Below are the code and all the weights of a small trained network. Each question names an input and a class and asks about switching units off, where a switched-off unit gives its printed mean instead of its output.

import numpy as np


def w(rows, s, z=0):
    codes = np.array(rows[::2]) - 128.0
    scale = np.full(codes.shape[1], s)
    scale[-1] = z or s
    return codes * scale


def norm(h):
    return h / np.sqrt((h * h).mean(-1, keepdims=True) + 1e-5)


def f(y):
    return np.maximum(y, 0)


def log_softmax(a):
    a = a - a.max(-1, keepdims=True)
    return a - np.log(np.exp(a).sum(-1, keepdims=True))


def net(x, mask):
    res = np.array(x, float).reshape(1, 2) / 4 @ E
    u = 0
    for l in range(3):
        y = f(norm(res) @ A[l][:, :-1].T + A[l][:, -1])
        res = res + np.where(mask[u : u + 6], y, B[l][:, -1]) @ B[l][:, :-1]
        u += 6
    return log_softmax(norm(res)[-1] @ U[:, :-1].T + U[:, -1])


A, B = {}, {}
E = w([
[181,215,226,240,169,143,144],'x0',
[122,69,1,222,163,173,137],'x1',
],0.0064)
A[0] = w([
[127,145,169,127,117,94,115,150],'L0N1',
[119,157,251,74,128,118,116,49],'L0N2',
[129,138,193,101,118,131,143,78],'L0N3',
[143,153,159,107,124,110,127,23],'L0N4',
[132,171,217,149,133,123,128,111],'L0N5',
[140,144,155,107,139,121,141,7],'L0N6',
],0.032,0.0021)
B[0] = w([
[113,141,90,144,155,120,108,178],'L0N1',
[107,142,58,29,4,51,158,254],'L0N2',
[139,124,90,87,79,71,125,191],'L0N3',
[121,144,105,89,97,103,142,172],'L0N4',
[152,105,178,135,123,182,163,226],'L0N5',
[143,145,94,110,106,107,100,160],'L0N6',
],0.03,0.032)
A[1] = w([
[113,90,64,1,83,113,135,140],'L1N1',
[128,127,143,122,140,112,123,36],'L1N2',
[107,108,119,72,174,134,90,130],'L1N3',
[95,94,55,15,79,81,110,55],'L1N4',
[116,111,142,90,164,129,84,196],'L1N5',
[99,186,99,116,85,73,94,4],'L1N6',
],0.028,0.0015)
B[1] = w([
[131,157,93,52,5,97,139,251],'L1N1',
[141,109,126,121,115,138,152,128],'L1N2',
[129,126,113,76,122,96,148,139],'L1N3',
[155,144,157,122,72,122,170,254],'L1N4',
[132,60,95,94,187,114,134,132],'L1N5',
[174,113,133,113,114,180,156,173],'L1N6',
],0.023,0.052)
A[2] = w([
[159,143,244,125,158,183,123,58],'L2N1',
[59,122,163,126,133,141,73,146],'L2N2',
[100,191,146,136,113,131,54,210],'L2N3',
[81,142,151,128,129,98,84,9],'L2N4',
[93,96,22,142,139,139,104,194],'L2N5',
[191,96,101,3,239,162,83,192],'L2N6',
],0.019,0.0015)
B[2] = w([
[131,103,143,170,128,179,172,253],'L2N1',
[137,125,101,169,93,138,126,128],'L2N2',
[138,127,78,141,162,108,188,128],'L2N3',
[114,129,156,129,113,126,120,128],'L2N4',
[102,159,115,161,161,36,147,242],'L2N5',
[248,252,89,84,254,164,42,133],'L2N6',
],0.017,0.0039)
U = w([
[182,165,115,76,215,172,49,60],'0',
[68,121,145,103,178,167,21,25],'1',
[112,87,139,126,154,149,7,3],'2',
[144,153,108,42,12,95,155,200],'3',
[141,95,178,203,161,218,179,200],'4',
[88,160,104,200,197,32,147,138],'5',
[101,117,134,111,173,161,19,15],'6',
[82,101,162,91,193,141,82,4],'7',
],0.013,0.0055)

Each question gives the input, the list of numbers given to net, and the class t.
The units are the neurons (one row each of A and B). Each row of codes is followed by its name. A weight is (code - 128) times the scale printed after its matrix; where a second scale follows, it is the last column's (A, B and U).
mask holds one flag per neuron, layer by layer. A switched-off neuron (its flag False) gives its mean, the last column of its row in B, instead of its output. The means were averaged over made-up inputs and are rounded, as every weight is.
A unit's drop is (log p(t) with every unit on - log p(t) with that unit switched off) / (log p(t) with every unit on - log p(t) with every unit switched off).
k most important neurons: the k neurons with the biggest drops, biggest first
k most important neurons of layer l: the k neurons of layer l with the biggest drops, biggest first
drop when u is switched off: that unit's drop, to one decimal
input [4,1], class 4: 3 most important neurons : (L0N2 L0N5 L1N1)
input [5,8], class 5: 2 most important neurons of layer 1 : (L1N1 L1N6)
input [1,7], class 5: 3 most important neurons of layer 1 : (L1N1 L1N4 L1N6)
input [0,7], class 5: 3 most important neurons of layer 1 : (L1N1 L1N4 L1N6)
input [2,5], class 5: most important neuron of layer 1 : (L1N1)
input [-1,8], class 5: 3 most important neurons of layer 1 : (L1N1 L1N4 L1N6)
input [2,7], class 5: 3 most important neurons of layer 1 : (L1N1 L1N4 L1N6)
input [6,8], class 5: drop when L0N4 is switched off : 1.0
input [3,3], class 4: drop when L1N1 is switched off : 1.0
input [7,7], class 4: drop when L1N1 is switched off : 1.0
input [1,6], class 5: drop when L1N6 is switched off : 0.6
